Below is a small trained network, with its code and all its weights. Each question gives an input and a class and asks what happens when units are switched off, that is, made to give their printed mean instead of their output.

import numpy as np


def w(rows, s, z=0):
    codes = np.array(rows[::2]) - 128.0
    scale = np.full(codes.shape[1], s)
    scale[-1] = z or s
    return codes * scale


def f(y):
    return y / 2 * (1 + np.tanh(0.7978845608 * (y + 0.044715 * y**3)))


def log_softmax(a):
    a = a - a.max(-1, keepdims=True)
    return a - np.log(np.exp(a).sum(-1, keepdims=True))


def net(x, mask):
    res = np.array(x, float).reshape(1, 6) / 4 @ E
    y = f(res @ A[0][:, :-1].T + A[0][:, -1])
    res = res + np.where(mask, y, B[0][:, -1]) @ B[0][:, :-1]
    return log_softmax(res[-1] @ U[:, :-1].T + U[:, -1])


A, B = {}, {}
E = w([
[139,152,110,108,152,168,90,167,171],'x0',
[144,130,137,153,117,108,29,118,160],'x1',
[49,124,101,192,120,163,133,140,130],'x2',
[132,144,94,121,102,152,74,181,103],'x3',
[141,139,138,147,123,9,143,136,77],'x4',
[200,154,37,144,60,128,118,94,134],'x5',
],0.014)
A[0] = w([
[151,123,194,96,145,108,134,172,125,78],'N0',
[134,166,130,141,122,177,122,177,180,71],'N1',
[31,128,146,197,139,115,119,162,129,67],'N2',
[167,145,93,139,59,93,47,149,138,154],'N3',
[136,121,133,133,130,201,104,75,181,186],'N4',
[125,127,168,133,114,100,116,96,171,212],'N5',
[124,160,83,124,131,248,93,170,165,66],'N6',
[159,131,76,140,105,91,91,136,115,73],'N7',
[150,111,159,136,110,139,147,42,143,77],'N8',
[183,163,72,150,87,89,168,110,117,190],'N9',
[151,155,160,95,167,54,119,133,137,87],'N10',
[120,147,193,106,165,85,105,160,125,120],'N11',
[116,109,94,87,111,175,130,154,95,88],'N12',
[166,136,97,134,113,94,102,130,136,52],'N13',
[86,152,152,157,115,119,118,168,154,4],'N14',
[157,173,87,137,64,98,69,137,131,101],'N15',
[76,125,134,138,139,192,122,151,121,253],'N16',
],0.013,0.0045)
B[0] = w([
[172,141,162,37,178,97,124,122,102,166],'N0',
[127,110,93,97,135,138,171,154,166,182],'N1',
[39,175,126,224,186,158,148,147,95,203],'N2',
[180,136,60,175,153,101,36,101,96,240],'N3',
[119,152,121,99,115,169,85,117,214,210],'N4',
[114,137,148,148,166,97,91,132,170,166],'N5',
[175,67,13,52,129,231,166,210,178,254],'N6',
[141,108,92,183,96,109,106,121,110,189],'N7',
[112,169,176,106,94,111,99,57,173,161],'N8',
[127,107,95,152,2,51,168,86,117,228],'N9',
[196,92,116,138,166,61,140,139,152,184],'N10',
[159,113,125,93,226,88,145,183,131,180],'N11',
[158,114,119,95,78,172,129,129,92,171],'N12',
[123,165,134,164,100,94,106,135,107,174],'N13',
[108,139,125,174,167,163,141,122,111,147],'N14',
[168,141,89,201,108,141,67,128,88,220],'N15',
[82,135,139,121,126,208,112,157,102,218],'N16',
],0.0095,0.016)
U = w([
[170,126,161,99,192,54,124,151,112,233],'0',
[39,147,152,188,165,174,124,163,89,88],'1',
[121,151,177,116,118,162,75,73,211,106],'2',
[140,115,75,80,115,225,120,174,155,61],'3',
[120,137,114,137,33,90,247,83,110,108],'4',
[169,138,83,186,67,101,68,110,94,251],'5',
[114,138,210,50,115,180,148,136,40,44],'6',
],0.011,0.0017)

Each question gives the input, the list of numbers given to net, and the class t.
The units are the neurons (one row each of A and B). Each row of codes is followed by its name. A weight is (code - 128) times the scale printed after its matrix; where a second scale follows, it is the last column's (A, B and U).
mask holds one flag per neuron, in row order. A switched-off neuron (its flag False) gives its mean, the last column of its row in B, instead of its output. The means were averaged over made-up inputs and are rounded, as every weight is.
A unit's drop is (log p(t) with every unit on - log p(t) with that unit switched off) / (log p(t) with every unit on - log p(t) with every unit switched off).
The circuit of an input: a set's keep is (log p(t) with only the set's units on - log p(t) with every unit switched off) / (log p(t) with every unit on - log p(t) with every unit switched off). Starting from the 12 units with the biggest drops (on a tie, the unit counted first), units are removed one at a time, each time the one whose removal leaves the highest keep (on an exact tie, the one counted first), for as long as the keep stays at least 0.8.
circuit, biggest first: the units of the circuit, biggest drop first
unit that matters most: the unit with the biggest drop
top k neurons: the k neurons with the biggest drops, biggest first
drop when u is switched off: that unit's drop, to one decimal
input [-4,-4,2,1,-6,-6], class 1: unit that matters most : N2
input [0,-1,3,-8,-2,7], class 4: circuit, biggest first : [N9 N3]
input [-8,5,6,6,-2,0], class 1: top 2 neurons : [N2 N9]
input [-5,2,-3,-4,3,1], class 4: circuit, biggest first : [N3 N15]
input [-2,5,1,7,4,-6], class 0: top 3 neurons : [N11 N0 N10]
input [4,-5,-1,4,-1,7], class 5: top 2 neurons : [N9 N15]
input [-4,-4,0,1,-1,-5], class 1: top 2 neurons : [N6 N2]
input [-7,0,2,-7,-8,-4], class 2: top 2 neurons : [N8 N4]
input [-7,-2,-3,5,-3,0], class 4: circuit, biggest first : [N6 N3 N15]
input [2,2,-5,-1,-3,3], class 5: top 2 neurons : [N16 N3]
input [3,8,0,-7,-1,-4], class 2: top 2 neurons : [N4 N3]
input [7,-7,-1,-4,2,-8], class 0: top 2 neurons : [N11 N0]
input [1,-3,-6,1,-3,5], class 5: drop when N9 is switched off : 0.1
input [-2,-4,2,-1,5,0], class 4: drop when N3 is switched off : 0.0
input [-8,-2,8,6,-5,-3], class 1: circuit, biggest first : [N2]
input [-7,7,5,-1,7,-7], class 1: drop when N2 is switched off : 3.0
